Here is a tiny trained network, its code and every weight. The questions are about switching its units off for an input and a class, where a switched-off unit gives its printed mean instead of its output.

import numpy as np


def w(rows, s, z=0):
    codes = np.array(rows[::2]) - 128.0
    scale = np.full(codes.shape[1], s)
    scale[-1] = z or s
    return codes * scale


def norm(h):
    return h / np.sqrt((h * h).mean(-1, keepdims=True) + 1e-5)


def f(y):
    return y / 2 * (1 + np.tanh(0.7978845608 * (y + 0.044715 * y**3)))


def log_softmax(a):
    a = a - a.max(-1, keepdims=True)
    return a - np.log(np.exp(a).sum(-1, keepdims=True))


def net(x, mask):
    res = np.array(x, float).reshape(1, 8) / 4 @ E
    u = 0
    for l in range(2):
        y = f(norm(res) @ A[l][:, :-1].T + A[l][:, -1])
        res = res + np.where(mask[u : u + 5], y, B[l][:, -1]) @ B[l][:, :-1]
        u += 5
    return log_softmax(norm(res)[-1] @ U[:, :-1].T + U[:, -1])


A, B = {}, {}
E = w([
[132,128,135,134,124,122,129,123,119,131,124],'x0',
[128,141,126,127,132,118,129,121,132,127,119],'x1',
[133,152,114,193,56,125,198,164,191,146,152],'x2',
[171,134,64,125,78,98,150,106,158,121,176],'x3',
[131,130,130,132,142,130,112,123,136,127,134],'x4',
[88,117,4,164,131,119,159,112,138,171,109],'x5',
[125,130,124,120,129,115,134,127,131,133,122],'x6',
[125,129,128,124,126,130,133,135,124,123,133],'x7',
],0.0044)
A[0] = w([
[106,108,66,175,135,148,170,126,153,179,156,184],'0.n0',
[182,90,54,61,132,110,128,59,126,98,195,41],'0.n1',
[168,134,254,41,101,120,87,140,165,148,151,100],'0.n2',
[125,158,149,167,149,117,172,109,151,146,100,8],'0.n3',
[233,106,63,75,140,42,64,38,74,32,176,83],'0.n4',
],0.0035,0.0015)
B[0] = w([
[26,133,130,129,167,72,130,245,118,115,71,206],'0.n0',
[105,152,80,225,107,169,200,172,98,157,98,180],'0.n1',
[120,192,131,145,110,104,137,232,118,46,86,244],'0.n2',
[141,142,94,161,97,99,38,145,122,130,129,108],'0.n3',
[85,159,145,255,89,68,175,203,146,106,97,253],'0.n4',
],0.004,0.0026)
A[1] = w([
[210,166,173,139,73,83,184,121,169,64,203,57],'1.n0',
[225,186,136,140,64,62,143,114,157,68,219,105],'1.n1',
[155,169,252,210,113,126,47,204,111,80,101,62],'1.n2',
[77,93,78,131,200,112,130,124,98,207,84,248],'1.n3',
[87,154,179,168,115,125,139,203,121,102,89,239],'1.n4',
],0.0042,0.0015)
B[1] = w([
[203,64,192,58,237,188,57,44,200,236,208,194],'1.n0',
[209,60,160,46,150,246,31,12,146,230,194,193],'1.n1',
[97,173,37,209,35,70,204,181,199,166,125,254],'1.n2',
[166,87,254,111,146,168,85,44,81,55,171,227],'1.n3',
[114,160,49,102,66,69,201,135,89,73,131,254],'1.n4',
],0.0042,0.0049)
U = w([
[52,141,147,228,140,69,182,188,21,42,48,116],'0',
[217,179,74,214,1,75,214,186,214,192,203,7],'1',
[218,18,237,35,212,241,10,5,110,205,218,252],'2',
],0.0037,0.0013)

Each question gives the input, the list of numbers given to net, and the class t.
The units are the neurons (one row each of A and B). Each row of codes is followed by its name. A weight is (code - 128) times the scale printed after its matrix; where a second scale follows, it is the last column's (A, B and U).
mask holds one flag per neuron, layer by layer. A switched-off neuron (its flag False) gives its mean, the last column of its row in B, instead of its output. The means were averaged over made-up inputs and are rounded, as every weight is.
A unit's drop is (log p(t) with every unit on - log p(t) with that unit switched off) / (log p(t) with every unit on - log p(t) with every unit switched off).
The circuit of an input: a set's keep is (log p(t) with only the set's units on - log p(t) with every unit switched off) / (log p(t) with every unit on - log p(t) with every unit switched off). Starting from all 10 units, units are removed one at a time, each time the one whose removal leaves the highest keep (on an exact tie, the one counted first), for as long as the keep stays at least 0.8.
circuit, biggest first: the units of the circuit, biggest drop first
k most important neurons: the k neurons with the biggest drops, biggest first
top k neurons in layer l: the k neurons of layer l with the biggest drops, biggest first
drop of u: that unit's drop, to one decimal
input [7,-8,-8,4,-6,-1,2,-3], class 1: circuit, biggest first => (0.n4, 1.n2)
input [3,4,-5,0,-2,4,8,0], class 2: circuit, biggest first => (1.n3)
input [-4,-4,6,2,8,0,2,8], class 2: 2 most important neurons => (0.n4, 1.n2)
input [2,-8,3,6,1,-7,7,-3], class 2: 2 most important neurons => (1.n1, 1.n0)
input [0,7,-7,7,1,-5,2,-7], class 1: top 2 neurons in layer 0 => (0.n4, 0.n0)
input [7,0,-2,-7,1,2,2,2], class 2: 2 most important neurons => (0.n4, 0.n2)
input [-5,5,-3,5,-7,-7,2,8], class 1: top 2 neurons in layer 1 => (1.n2, 1.n3)
input [4,8,-5,6,5,-8,-2,-8], class 1: 2 most important neurons => (1.n2, 0.n4)
input [-6,-7,-3,1,6,-5,-4,8], class 1: 2 most important neurons => (1.n2, 0.n0)
input [0,-3,4,-1,-6,8,-3,3], class 0: 2 most important neurons => (0.n0, 1.n2)
input [-1,-5,-5,6,-1,-8,-1,3], class 1: 4 most important neurons => (1.n2, 0.n4, 0.n2, 1.n3)
input [4,1,2,8,-2,-4,-3,4], class 2: 2 most important neurons => (1.n1, 1.n0)
input [7,-8,-1,4,-8,1,5,7], class 0: top 2 neurons in layer 0 => (0.n1, 0.n0)
input [-5,2,-8,2,-6,1,-3,1], class 0: circuit, biggest first => (0.n4)
input [4,0,1,5,7,-2,3,1], class 2: 3 most important neurons => (1.n1, 1.n0, 0.n0)
input [-3,8,4,-7,0,-6,-5,7], class 1: 2 most important neurons => (1.n2, 0.n0)
input [0,5,-5,8,-6,3,7,2], class 0: top 3 neurons in layer 1 => (1.n2, 1.n0, 1.n1)
input [-4,7,4,-4,-5,5,0,-8], class 0: top 2 neurons in layer 1 => (1.n2, 1.n3)
input [8,4,-6,-5,-2,-1,-1,-3], class 0: drop of 1.n1 => 0.7
input [5,-5,-7,-5,-2,-2,-4,-1], class 0: top neuron in layer 0 => (0.n2)
input [-4,-7,3,5,-7,-2,-6,7], class 2: drop of 1.n1 => 0.0
input [2,1,-2,-4,2,-7,5,-2], class 0: drop of 1.n0 => 0.1
input [1,2,4,-4,-3,7,2,5], class 0: top 2 neurons in layer 1 => (1.n2, 1.n3)
